What can hang from each mark
lipu: gabap govek zokev
tegapug: gabap
zokev: bunok dilu govek
gabap: sitel sopi tegapug zokev
tuvo: dilu sitel
dilu: govek lipu sitel sopi tuvo
govek: bunok dilu suru tuvo
sopi: bunok gabap
bunok: sitel zokev
suru: gabap sitel zokev

Every row comes from one small tree of marks. The marks that hang from a mark follow it in brackets, in alphabetical order. Every link used is in the known rows. Which tree was each row made from?
Known rows
tegapug{gabap{sitel sopi{bunok} zokev{dilu}}}: [-17.7 -10.4 -19.0  -2.1  -5.4  -9.9 -25.2  23.8   1.9  21.6  -5.1  21.7
   4.8  30.3   2.0  21.4  -0.3 -16.3  17.2   3.1 -21.4  -2.6  19.1 -16.4
  -8.5  17.4 -11.6  12.2 -22.8 -29.7  -7.1   9.4 -32.1   0.6  33.9  21.5
 -16.1  16.3  -4.1  24.8  -1.7  11.0   2.4  -3.8]
govek{dilu{lipu} suru{sitel zokev} tuvo}: [-41.3   2.0 -22.5 -37.8  -3.2 -47.5  -6.8  20.4  15.7 -66.8  -7.8  23.2
   3.5  20.1  -6.2  10.1  -8.3  19.5 -10.4  -3.9 -17.8  23.2 -10.6  -2.3
 -17.0  54.2   3.4   0.6  22.0   2.2 -16.3  43.9 -30.9  -4.0   6.9  27.7
 -20.9 -38.0 -16.9  21.9 -11.9  26.6 -29.6   1.9]
tegapug{gabap{sopi{bunok}}}: [-16.1  -3.9  -2.6   7.1  -8.0  -2.1 -10.8  11.2  12.3   3.3   0.1  14.3
   6.2  14.5  11.8   3.7  13.6   8.0  14.6   5.1 -11.7   0.8   7.0 -11.9
  -1.0   0.7   6.3   9.6  -7.9 -15.4 -17.8  -3.4 -22.7  -4.1  11.5   3.5
   7.5  10.9   7.5  21.1   0.6   0.7   6.6   6.6]
dilu{govek{bunok suru{zokev} tuvo}}: [-23.9  10.6 -12.8   0.1  15.1  -4.4   6.3  20.9   4.7 -54.2  -6.5  10.8
  19.7  27.0  18.5  14.2 -24.3   1.5  -0.8  -5.9  -7.8  18.5   2.6  -9.5
 -15.7  38.3  -7.2  19.4  -6.5  11.2 -11.4   9.9 -15.7   9.8   4.9  11.1
 -10.9 -54.6  -7.9   6.7  -2.5  33.6 -12.2  -1.6]
zokev{bunok{sitel} govek{suru}}: [-26.3   0.1  -2.5  -4.0 -23.6   1.7   0.1  40.6  16.3   4.3  11.5  14.6
   3.1  27.0  17.1  22.3 -43.0 -22.4   3.3   3.8  32.6  25.6  -5.6   1.2
 -47.5  26.2 -19.0  22.7   8.1 -24.5  22.0  16.5  -4.8 -13.8  12.1  -6.0
  -4.6 -23.1 -17.7  22.8  16.2  24.6 -15.0  -5.4]
sopi{bunok{sitel} gabap{tegapug zokev{dilu}}}: [ 17.4 -33.5 -12.6   2.5   3.5 -13.8 -19.5  25.8  -1.6  -0.2  16.3  19.5
  -6.8  11.5 -13.6  15.0 -27.6 -25.4  29.8   6.1 -17.9  -9.5   6.9  13.8
 -34.8  12.9   0.7  22.3  -9.9 -44.6  -3.7  13.4   4.9  -3.3  19.2  12.5
  -3.5  10.4  -4.9  10.3 -38.9  -5.2  -0.6   0.1]
govek{dilu suru{sitel}}: [-32.2  -7.7  -3.0 -18.4 -10.7 -16.6  -2.7  21.5   4.5 -29.2 -15.5  12.5
  -8.2  23.3  14.6   5.9 -16.8   3.4  -4.8   2.6   5.0  19.2   7.7   4.6
 -35.7  32.9 -22.3 -11.4  29.2  -6.0 -10.2  23.2 -20.3  -0.8   0.2   5.9
 -11.7 -20.4  -8.8  20.3 -13.3  13.3 -21.5   3.9]
tuvo{dilu{govek{bunok suru} lipu} sitel}: [-47.2   6.0   1.5 -25.5 -30.9 -10.9 -22.2  26.7  10.6 -24.6  -4.5  -6.9
 -15.9  56.5   8.6  -2.9 -32.5   0.8  13.6   0.6  12.4  13.9  -1.2   5.3
 -17.1   7.3  -7.2  12.6  13.7 -27.8  19.4  25.4 -29.7   0.9   8.1  -3.9
   0.8 -27.4  -0.5   7.1  15.6   9.2 -20.6 -11.9]
sopi{gabap{sitel tegapug}}: [ 22.4 -16.3  -5.5   5.5  10.6 -18.6 -11.2  11.9   8.9   6.4  17.5  -0.5
 -17.7  -2.7  -3.9   3.6  -0.1  -6.5  16.2   1.0 -31.4 -20.0   8.0  11.5
 -13.4   0.0  -1.5 -15.6  -6.2 -35.9  -5.0  17.6   2.4   1.0   5.6   6.3
  -6.6  19.0  -7.7  10.9 -28.0   8.5  -8.9 -10.9]
dilu{lipu sopi{bunok gabap{tegapug zokev}} tuvo}: [ -1.6   7.8   9.2 -15.9  15.6 -22.4 -34.4  -1.4   0.5 -26.7  21.5   1.5
  -3.0  20.4 -16.4  15.1   6.9   6.5  23.5   5.0 -24.5 -26.6 -23.5   0.4
   8.7  -1.8  50.0   2.8 -38.4  -5.5 -26.0  27.4 -36.2 -10.2   7.0  22.2
 -12.1  19.0   6.2   5.7 -20.0  -0.7 -17.1 -20.4]
bunok{zokev{govek{dilu{lipu tuvo{sitel}} suru}}}: [-51.4   9.5  -9.5 -16.3 -19.6 -21.8 -19.2  15.8   4.1 -41.5  11.4  -0.9
 -17.3  41.0  -2.3  11.0 -37.9  -5.1   8.0   0.9   3.4  13.1 -15.7   0.5
 -15.2  42.8  -4.4   6.0  20.2 -23.1  17.1  46.3 -34.4 -12.0   6.0  15.6
 -30.8 -21.4 -17.1   4.6  12.7  15.5 -23.8 -10.6]
sopi{bunok gabap{sitel zokev{dilu{tuvo}}}}: [  3.2 -24.1  -6.5 -13.0  -0.7   2.4 -23.5  18.9  -6.1  -5.8  11.1   9.7
   2.0   3.4  -0.3  20.1 -14.9  -6.7  19.6   0.9 -21.8  -9.5   9.2  -9.1
 -22.5   4.2   1.3  16.3 -22.1 -20.5 -14.5   9.3 -18.5  -7.1  27.6  23.8
 -10.7  14.6  -4.0   8.4 -41.2  -2.1  -3.7  -7.0]
suru{gabap{sopi tegapug} sitel}: [ -0.5 -25.7  -1.6 -13.1   0.5 -55.1  -4.9   7.1  32.6  18.6  11.2  14.0
  -7.7  -1.6  30.0  13.8  19.3   1.7  19.2  -3.8 -32.8  -8.4  -0.2   0.9
  -8.8  33.7   2.5 -30.9  14.0 -45.4 -18.2  32.7  -8.0 -22.2   3.8  -1.9
  -9.1  11.0   6.8  12.2   7.3  14.9 -12.3  -2.3]
govek{suru{gabap} tuvo}: [  4.0  -9.6   6.0 -28.5   5.6  -5.6   6.9   5.9   7.9 -17.4  18.2  13.4
   6.9   3.4  17.7   3.9  -9.0  17.3   3.0  -2.9 -13.9  19.8  -7.9  -5.2
 -10.6  26.8  10.4  -5.5   7.8  -5.9 -13.8   8.4 -12.8 -13.8  -0.2   2.6
 -10.5 -30.2  -7.8  14.7 -13.6  21.7 -10.9   1.6]
suru{gabap{sopi tegapug zokev{dilu govek}} sitel}: [-10.6 -28.4  -5.9 -20.5   1.9 -51.4 -13.2  23.7  28.6  29.3  -2.3  22.1
 -14.9  24.8  12.6  25.9  -0.3 -26.7  22.5  -4.1 -20.9 -12.1   4.2   3.3
 -19.3  62.5 -13.3 -15.5  13.1 -58.2  -1.8  37.1 -16.3 -27.7  23.2   9.9
 -26.8   6.8  -9.0   6.6  36.1  25.8 -14.4  -9.7]
zokev{bunok{sitel} dilu govek}: [-35.2  -5.4 -17.9 -11.4 -26.9   6.3  -9.7  38.3  15.0   7.4  10.0  15.8
   1.2  30.6  -3.4  26.5 -26.3 -32.7  12.2  -4.4  27.4  16.7   5.6  -0.4
 -44.9  26.0 -15.8  28.2   9.4 -39.8  39.4  10.2   2.0  -9.7  28.9   1.5
 -10.9 -11.9 -21.6  14.9  34.2  13.3  -7.1  -3.4]
zokev{bunok{sitel} dilu{lipu{gabap govek} tuvo}}: [-42.3   0.7   3.5 -47.1 -26.9  10.0 -26.1  12.4   8.2  -8.8  43.7   5.5
  14.1  46.7 -17.2  12.0   3.0 -11.9  19.5  -1.6  29.5   4.7 -26.4  -4.1
 -10.1  10.3  34.3  27.1  -8.4 -18.9  24.9  44.8  -6.7 -22.6  28.4  19.3
 -25.6  -0.9 -24.8   4.1  27.4   9.7 -14.0   7.7]
zokev{dilu{sitel sopi} govek{suru tuvo}}: [-39.2  20.5 -16.1 -22.7   3.5  29.7 -36.3  26.8  -0.7 -36.4 -13.9   8.3
   3.5  52.9   8.6  25.6 -11.5  -5.2   4.0 -10.7  -3.6  18.5   5.0  19.8
 -23.1  27.0   0.8   3.3   2.2  -0.7  11.5   7.0 -40.5   3.9  23.9   3.6
 -35.7 -23.4 -10.0  13.9  31.1  28.1 -11.8 -28.0]
bunok{sitel zokev{dilu{tuvo}}}: [-22.6  -5.8 -20.7 -11.2 -20.7  -7.2 -21.3  -4.6  -7.4 -15.5  36.9   2.6
  11.3   5.5   5.7  24.6 -20.7 -23.6  14.6  -8.8 -12.3   6.4 -12.9  -6.2
  -7.9  34.1   4.0  12.4  -3.6 -36.1  16.5  29.8  -6.1   4.0   8.5  12.7
 -29.1 -10.6  -6.2  -3.3  -6.9  -3.0  -0.6  -5.9]
suru{sitel zokev{bunok dilu{govek}}}: [-56.9  -3.1 -15.2  -6.1 -16.6 -24.3   1.9  28.8  29.0 -26.1  -1.7   6.8
   8.1   8.4  16.6  14.7   3.3 -21.1   4.8 -19.2  -0.2   4.6   1.0  -8.1
 -22.0  39.8 -17.0  17.9  10.0 -16.3  14.4  20.7 -11.2  -4.5  22.8  18.4
  10.2 -21.1  -8.7  -4.6  24.4   9.6 -16.5 -10.6]
zokev{bunok govek{dilu{lipu sopi{gabap}}}}: [-61.4   9.7   1.2  -7.8  -2.1 -19.5 -15.7  38.4  18.3 -33.0   8.6   2.3
 -16.8  36.6 -20.7  13.0  -2.2   3.1  10.8   0.1  10.8  -3.3  -8.2  -0.3
 -33.6  15.2  17.9  11.5  -1.8 -13.3  13.6  25.8 -20.4  -6.7  13.1  15.9
 -10.7  -2.4 -22.7  30.3  35.2   9.4 -27.1  -8.4]
zokev{bunok{sitel} govek{dilu}}: [-42.2  -5.6 -16.1  -6.8 -17.9  -8.4  -2.8  41.2  13.1  -7.1   9.5  17.4
  -4.9  30.1  -2.9  24.5 -25.3 -23.1   4.0   0.8  25.1  20.0   1.2  -5.6
 -47.4  33.2 -18.9  18.0  11.1 -32.0  30.2  18.0   2.2  -3.1  18.3   5.2
 -11.5 -11.0 -22.4  25.0  21.4  15.9 -16.2   4.0]
suru{gabap{sitel sopi tegapug} zokev{bunok}}: [-11.0 -24.7 -17.2  10.4  14.0 -55.4   2.3  21.3  37.1  17.2  30.9  12.4
   3.7   0.2  17.6  35.5   0.9 -10.5  16.0 -16.3 -50.1 -12.1   3.9  -9.0
 -12.3  48.5  12.7 -16.6 -12.2 -50.3  -2.0  40.6  -3.0 -10.7  22.6  16.1
 -19.4  -3.0 -17.8  35.2  16.5  28.9 -12.5  -9.6]
lipu{gabap{sitel zokev{bunok}} govek}: [-10.0 -11.5  10.2 -10.1   3.1   6.6  -5.3  20.5  -1.1  26.2  27.5  -5.8
  13.2  25.6   1.9  -2.9  -3.6 -21.9   5.1   6.4  18.7 -12.3 -13.5   0.8
   0.3   5.1  -3.7  18.5 -17.4   0.0   7.7  29.2   3.9 -12.6  24.8  21.0
 -15.8  10.7 -21.4  -4.3  14.7  17.3  -8.7   1.1]
tegapug{gabap{sopi{bunok{sitel}} zokev{govek}}}: [-16.2  -8.3  -6.7   3.4 -15.5 -14.0 -16.6  29.4  13.9  22.1   1.4  27.5
   5.6  23.1  12.9  18.3 -11.3 -19.1  17.0  10.1   0.4   4.8  -4.8 -12.9
 -11.9  27.6 -10.8  25.2 -13.5 -31.9  -6.3  12.6 -23.9  -9.0  20.1   8.5
  -2.3  12.7   1.4  18.6  11.2  12.2   1.8  -0.2]
tuvo{dilu{govek{suru{zokev}} lipu sitel}}: [-63.1  19.8   4.6  -4.4 -10.4  -9.5 -29.1  16.3  13.4 -42.3  -4.3  -2.3
 -11.1  34.2  -4.3   2.0 -10.9   0.6   2.7 -14.0 -14.5   3.7 -14.8  16.3
   3.2  28.7  12.5   2.4  -6.3  -0.4  10.7  34.3 -34.3  10.4   6.1  16.1
  -6.8 -12.1  -0.1  -2.5  23.1   3.2 -15.1 -23.8]
tuvo{dilu{lipu{govek{suru}} sopi{bunok}} sitel}: [-39.6   2.8   9.1 -15.3 -38.6  10.0 -43.0  20.3  11.6 -22.6  -5.6 -19.4
  -1.6  48.4  16.3  -8.9 -19.5   9.9  15.2   7.7  -1.4   2.1  -6.1  30.4
  -6.8 -12.4  19.6   8.5  22.7 -16.2   7.9  19.9 -38.4  -4.8  17.1  -5.5
  -0.9 -11.2   3.6   1.6  11.2  -5.6  -6.9 -23.0]
tegapug{gabap{zokev{dilu{tuvo} govek}}}: [-26.1   2.9   6.4 -31.2 -15.4  15.8  -7.7   8.0   7.1  10.0   3.7  13.4
  -7.0  31.6 -14.7   6.0  -0.2 -26.2   9.0  -5.1  11.2  -5.8 -14.3 -19.8
   6.9  38.2  -4.0  14.6  -5.0 -24.0  11.6   9.5 -33.7  -9.4  22.7  20.4
 -11.0  -0.5 -17.7  -1.5  29.9  15.3  -9.9  -7.1]
gabap{sitel sopi tegapug zokev}: [ 29.2  -7.3 -21.9   6.9  32.1 -40.1 -25.4  11.2  -9.4  40.3  -2.7   7.0
  -6.8  34.8  -6.2  34.1  -6.1 -32.0   5.7   5.2 -28.9 -18.3  19.4  -0.1
   0.6  21.5 -14.4 -19.8 -36.6 -36.0  -1.7  23.2  -9.8   2.0  19.0  13.5
 -39.4  18.7  -7.3  16.7  -0.8  29.3  -3.3 -16.8]
bunok{sitel zokev{govek{dilu{sopi}}}}: [-44.8   4.6 -22.2  17.1 -15.2 -22.0 -20.5  20.0   2.9 -26.8  21.6   4.7
   1.8  14.4  13.3  23.1 -27.6 -22.0  11.7  -1.2 -10.7   5.9 -10.8  10.7
 -23.6  46.2  -8.7   8.2  10.2 -30.6  15.5  36.5 -10.1  16.4   1.2   8.1
 -29.8  -8.3  -7.7   9.3  17.3   3.5  -7.1 -13.0]
zokev{bunok{sitel} dilu govek{suru tuvo}}: [-25.2  -1.5 -22.5 -31.8 -18.5  13.5 -11.7  44.0   7.3 -12.1  11.6  22.3
   9.2  48.7   0.9  31.3 -38.2 -26.4   4.8  -2.4  28.2  34.7   7.3  -0.7
 -52.7  36.5 -17.4  31.4   9.1 -36.3  32.5   6.1 -10.1 -12.0  29.7   2.8
 -22.4 -39.9 -28.9  24.4  19.0  33.9 -12.7  -5.3]
bunok{sitel zokev{dilu{govek sopi}}}: [-43.3  14.9 -18.9  18.3 -12.5 -12.9 -30.8  10.0  -5.1 -25.2  25.8  -3.4
  10.1  20.0  18.1  21.9 -14.0 -30.4  21.7  -8.8 -15.5   2.4  -4.5  10.1
 -11.4  28.7  -2.3  11.8 -10.9 -26.5  21.5  28.4 -12.1  22.7   4.3   7.9
 -23.2  -9.0   3.2  -8.8  13.5  -4.9   0.5 -22.8]
suru{gabap{tegapug} sitel zokev{govek{bunok dilu}}}: [-45.7 -32.9 -16.9  -5.5 -10.0 -55.7  20.0  30.7  55.0 -31.2   0.6  29.7
  -6.5  -5.0  22.0  14.2 -16.4  -2.7  17.2 -12.4 -35.4  -4.2  -7.7   1.6
 -33.6  88.4 -10.2  -9.0  48.7 -42.6 -15.2  53.2  -7.8 -12.5  12.9  15.5
 -11.3 -24.6 -16.2  18.2  22.5  27.2 -28.8   7.0]
tuvo{dilu{lipu{govek zokev}} sitel}: [-28.2  -6.4   0.0 -31.4 -31.2   8.0 -29.2   1.3   7.5   7.1   0.9 -24.3
 -14.5  32.1 -11.9 -22.1  -3.2   0.3   6.0   6.9  15.9  -8.0 -15.7  17.1
  24.2  -9.1  12.1  19.1  21.0 -10.6  25.4  22.8 -12.5  -9.2  20.6   4.9
   5.6  -2.5 -10.0 -15.1  24.4  -4.3  -7.0 -15.1]

Write each row's tree
[-26.2 -18.2  16.4 -13.3 -12.2   6.1   3.1   3.7  21.9   1.7  -2.1  -3.7
   5.2  -1.4  33.2 -17.4  -5.3   6.8   4.4  10.4  10.6   1.5 -18.5  11.6
   2.3  25.4   1.6   6.1  30.3  21.8 -16.5  32.2  -7.9 -25.9   9.7   7.0
   3.3 -19.4 -10.1 -12.0   3.2  16.1 -13.9  -4.1] | lipu{govek{suru{gabap sitel}} zokev}
[-10.3  -8.8 -11.0  10.4 -12.2   8.3 -32.3  33.4  14.7 -15.0   6.9  13.4
  -4.8  28.4   4.6  21.8 -17.3 -18.6  34.6   0.8 -14.0  -9.1  11.2  30.4
 -41.0  16.0   6.8  15.2  10.8 -45.1   4.5   9.9 -13.0   1.7  21.4  -1.8
 -12.1   7.3  -5.2  13.0  10.6   2.5   0.8 -17.0] | zokev{dilu{sopi{bunok{sitel} gabap{tegapug}}} govek}
[-23.0  -8.3   8.5 -20.2   7.6  -0.6   5.2  28.7  -3.2   7.5  24.5  11.7
  -5.4  40.5 -16.9   7.5 -11.6 -20.7   5.4   0.5  35.6  -2.9 -10.8  -4.7
 -17.7  29.3  -8.3  28.5  -7.1 -11.8  12.4  18.3  -2.5  -6.8  16.6  19.6
 -11.9   3.0 -26.1  14.6  37.6  14.6 -15.2   9.3] | lipu{gabap{zokev{bunok govek{dilu}}}}
[-16.6   8.6  -1.9 -30.4 -10.6  -5.7 -21.0  11.7   6.9 -26.2  -6.8  -6.0
  -0.4  37.4  -5.7 -12.9  -9.4  12.7   0.3  11.4   6.7  16.0 -14.5   9.8
   2.9  -2.8  12.2   4.8  14.1   6.8   9.1  27.8 -19.0 -22.3  12.2   5.5
 -14.9 -23.0 -11.3  -7.1  -2.9  21.2 -14.6  -4.5] | dilu{lipu{govek{suru tuvo{sitel}}}}
[-31.6 -11.3 -16.8  33.2  14.6  -4.9 -28.1  21.0   2.6 -46.3  15.5   0.0
 -14.4  13.7  -4.1   1.8 -12.3 -14.5  35.3  -5.1 -36.8 -15.5  10.2  21.1
 -23.2  11.6   2.6  14.9  -8.8 -24.8   1.4  14.2  -7.3   3.3  14.0  19.0
  -3.0  10.1   6.5 -12.6 -25.9 -14.7  -1.0 -12.1] | sopi{bunok{zokev{dilu{govek sitel}}} gabap{tegapug}}
[-36.0  -4.6  15.1 -27.0  -8.8 -20.9  -5.6  19.6  11.3 -15.3   2.9   8.5
  10.2  34.4   1.9 -13.9 -19.6   7.0   8.7  16.5  22.9  -0.2 -28.2   6.3
  -6.7  20.2   9.7  21.5   7.3  19.1 -21.8  57.0 -15.6 -24.3   6.6  18.1
 -18.4 -13.8 -12.2   0.1  12.4  21.1 -24.5  13.6] | dilu{lipu{gabap{zokev} govek{bunok suru{sitel}}}}
[-22.3   0.0  -8.9  -7.2 -13.8  14.0   0.4  26.8   7.7  13.2  12.3  10.1
   3.7  23.8  10.1  16.0 -37.2 -20.3   0.9   8.7  43.6  17.7  -9.6   0.8
 -24.9  21.4 -13.9  40.4   1.5   0.2  17.5  14.2  -2.7 -11.5  17.7   2.1
   3.1 -21.4 -20.5  17.9  19.2  24.3 -13.5  -9.7] | lipu{zokev{bunok{sitel} govek{suru}}}
[-71.4  15.3   0.0 -16.5  -7.3  18.6 -41.3   5.7   6.0 -14.0   6.6 -24.2
   0.3  37.4 -12.7  -4.0  13.2   1.7   1.6  -2.1   7.5 -13.4 -24.1  16.3
  20.5  -6.3  38.0  15.2 -15.2  20.0  17.3  26.2 -26.2   2.8  24.0  16.7
  -7.4   1.3  -6.9   0.2  42.3  -3.0 -15.6 -28.8] | tuvo{dilu{lipu{govek zokev{bunok}} sitel sopi}}
[-39.4   1.8  -6.5  -7.2   4.1  19.1   3.5  27.7  -0.3  -8.5  -4.3   6.6
  -9.2  43.6  -9.5  11.2 -30.1 -13.0  -5.0   7.1  42.6  12.1   4.0  -0.9
 -27.0  29.3 -14.6  31.4   8.8  11.4  15.1   7.5 -10.8  -6.1  19.8  13.4
  -5.9 -27.6 -31.6  22.8  27.8  25.3 -18.7  -3.7] | lipu{zokev{bunok govek{dilu suru}}}
[-28.2  -2.2 -28.0  -5.7  -7.0  -6.4 -13.5  29.8  16.3 -49.1  -6.5  10.3
   9.2  21.2  14.9  19.8 -11.4   3.6   5.5  -9.2 -20.5  11.3   2.0   7.7
 -16.6  36.1  -1.7  18.2  21.9 -15.3   1.3   9.6 -25.8   7.6  24.0  11.2
  -7.5 -23.1  -7.9  13.7  13.2  16.0  -7.3 -12.7] | suru{zokev{govek{dilu{sopi{bunok}} tuvo{sitel}}}}
[-25.8  -5.1   9.4 -32.9 -30.9 -16.8 -37.3  11.9  13.1 -10.0  21.1 -22.7
 -21.5  22.1   0.9  -6.5   5.1  13.9  18.7  -6.3 -13.4 -12.4 -16.8  15.5
   2.5 -17.2  27.4  -0.5   8.4 -41.9  11.7  23.1 -29.0   3.6   4.5  -3.7
   8.5   8.1   2.1  14.3  12.7 -14.7 -15.7 -25.8] | tuvo{dilu{lipu sopi{gabap}} sitel}
[-30.0  11.7  -8.7 -14.9   1.7 -12.4  -3.5   1.8   4.7   0.2  10.8   1.1
  -2.3  11.6 -27.1  -2.2   2.9   6.2  -0.1   7.1  24.8  -1.5 -16.7 -10.7
  12.5  -7.5  21.4  30.3 -17.7  24.8   9.1  17.9  -4.0 -13.4  12.6  18.1
   7.7  -0.3 -11.0   7.3  16.2   4.0 -15.5  -3.0] | dilu{lipu{zokev{bunok}}}
[-26.7  21.1 -13.6 -10.2  17.8   6.9 -21.2   9.7  -3.7 -34.5  -4.4   2.7
   1.7  20.0   7.6   5.0  18.4   0.0  -0.2  -9.5 -10.0  13.8  -3.9  -3.1
   6.6   3.2  -5.4  -0.8 -24.5  16.2   9.3   1.6 -15.5   7.3   9.6   9.3
  -5.9  -0.5  12.7 -16.9  -3.0  11.5  -8.2 -15.2] | dilu{govek{tuvo} sitel}
[-36.2   6.7   1.0 -10.3  -8.0  16.5 -33.7   2.8  -1.4 -10.8   5.0 -14.8
  -1.9  18.7  10.6   8.4   9.3   0.4   2.4 -14.6 -18.0  -7.2  -7.1  16.7
   5.8   0.7  15.8 -11.2  -7.6 -10.9   6.4   4.7 -26.3  21.6   6.5  -1.5
  -7.9   6.4   9.5   8.8  21.0 -10.0  -4.2 -27.2] | tuvo{dilu{sitel sopi}}
[-25.1  -5.7 -12.4   7.2  10.9  13.7 -37.4  18.4   3.1 -31.8   1.5   1.9
  -7.4  22.8  -0.9  13.4   5.2   0.2  27.8  -9.8 -32.8 -13.0  10.4  26.2
 -22.7  -5.5  22.0  -0.6  -9.1 -14.2  -5.8   6.9 -20.8   8.1  20.7   7.3
  -9.8  14.9   5.9  14.0  -9.2  -9.1  -4.2 -18.9] | zokev{dilu{sitel sopi{bunok gabap{tegapug}}}}
[-21.1 -22.2  -9.8 -36.2  -8.7 -18.6   1.3  31.6  17.5  13.1  28.9  25.6
   4.7  13.4  -0.3  25.7 -19.6 -24.4  13.8  -7.9   4.0  15.3 -12.9 -17.6
 -28.6  50.1  -3.5  22.0  -2.7 -40.4  23.0  20.2  -2.1 -21.5  28.7  16.0
 -15.8 -17.8 -21.9  12.6  21.5  21.5 -15.4  -1.5] | suru{gabap{zokev{bunok{sitel} dilu govek{tuvo}}}}
[ 19.9  -8.6 -15.8  21.1  20.8 -14.9 -19.8   9.3  -0.1   5.2  -7.0  10.3
   0.8  29.7   1.2  20.8  -1.0  -6.5  16.1   8.7 -20.7  -9.5  25.8  11.4
 -11.4   1.9   5.1  -3.8 -12.3 -24.8 -14.1  -2.9  -4.7  -4.3  12.1  -2.1
 -13.9  10.7   6.7  14.7  -5.4   8.2  10.7  -0.1] | gabap{sopi{bunok} tegapug}
[-39.4  11.0 -13.1 -11.0 -16.3 -13.7 -27.7  18.2   8.6  -0.7   1.7  18.9
   2.5  24.1 -10.7   7.7   3.1  -7.1  18.6   2.4 -20.7  -6.5  -3.9  -9.1
   2.8  11.3   8.6  13.4 -21.2  -9.5  -4.8  24.9 -44.7   4.4  27.7  27.8
 -10.4  18.5  -0.8  15.9   1.6   2.6 -11.2 -15.8] | tegapug{gabap{sitel zokev{dilu{lipu sopi{bunok}}}}}
[  5.5  -3.3   0.1 -33.4  -4.0  17.0 -11.8   6.8 -10.1 -17.9   7.0  -0.7
   4.6  30.3   0.8   4.2 -17.0   1.9  -8.1  -2.0  -0.8  14.2   4.6   6.6
  -8.4  17.3  -0.4   3.9   6.4 -18.8   0.3 -10.6 -18.5   6.1   4.0   0.2
 -12.1 -34.4 -10.5  11.8  -5.8  14.9  -2.2  -8.1] | govek{suru tuvo{dilu}}
[ 17.0  -5.4   0.1  -5.4  15.7  -6.2 -31.3   5.6  -4.1  -6.8  23.0  -0.7
   4.6  10.8  13.0  26.6   0.0  -7.6  21.4   0.8 -35.7 -25.6  -4.7  -0.1
  -3.4   2.5  21.3  -6.9 -37.8 -20.8 -26.0  16.2 -31.6   2.0  15.2  16.9
 -15.8  20.8   5.9  10.1 -35.8   7.4 -11.1 -27.1] | dilu{sopi{bunok gabap{sitel tegapug zokev}} tuvo}
[-67.5   1.9 -32.6   2.7  -1.3 -21.0 -15.9  11.2   2.6 -43.6   3.9   5.7
   2.6  15.7 -13.6   9.6 -24.9   2.6  13.7  -5.9 -18.6   4.6  -5.7  -5.0
 -12.8  21.7  10.1  18.7  -4.4   1.5   5.2  38.1 -11.2   1.9  12.0  20.8
 -27.8 -16.9  -3.8   9.1   8.0  -0.6 -14.1   4.1] | govek{bunok{zokev{dilu{lipu sitel}}}}
[ 10.1 -18.4 -29.1  22.2   7.6 -20.1 -18.5  26.6  11.2 -26.3  25.8   9.2
  -3.2  -5.5   4.4   8.7 -22.9  -8.4  25.1   7.5 -42.5 -13.0   9.6  14.4
 -24.4  19.0  -9.5  15.5  -0.6 -40.8 -10.1  12.5  -5.2  -5.8  16.4  16.4
 -10.5   7.9  -2.4  -1.6 -37.4   9.1  -0.7 -13.0] | sopi{bunok{zokev{govek{tuvo}}} gabap{sitel tegapug}}
[-24.4  -3.1  -6.2 -13.3  -9.2 -13.7   4.0  20.6  10.9  27.4  17.8  10.6
  -0.2   8.0  -2.2   4.2  -0.5 -21.4   1.4  -1.3   0.9  -1.5 -10.2 -29.9
  -0.8  14.8 -15.3  11.3 -24.6 -18.5   9.5  14.6 -19.3  -3.1  21.1  22.3
   5.0   8.1 -12.4  18.3  -1.7  14.7 -18.4  -7.0] | tegapug{gabap{sitel zokev{bunok}}}
[ -7.6   5.3  -2.0 -20.9 -18.7  14.9 -27.0   0.1   1.2 -16.7  10.8  -8.6
  12.8  16.1  36.2  17.4   3.7   9.9  15.1  -3.7  -6.9   3.7  -7.9  -3.7
   1.2 -16.3  17.2   2.4  -5.6  -8.0  -7.3   2.0 -36.2  -2.7  13.4  -5.9
   3.2   3.9  18.4   3.9 -12.5  -2.9  -5.9 -20.5] | dilu{sopi{bunok} tuvo{sitel}}
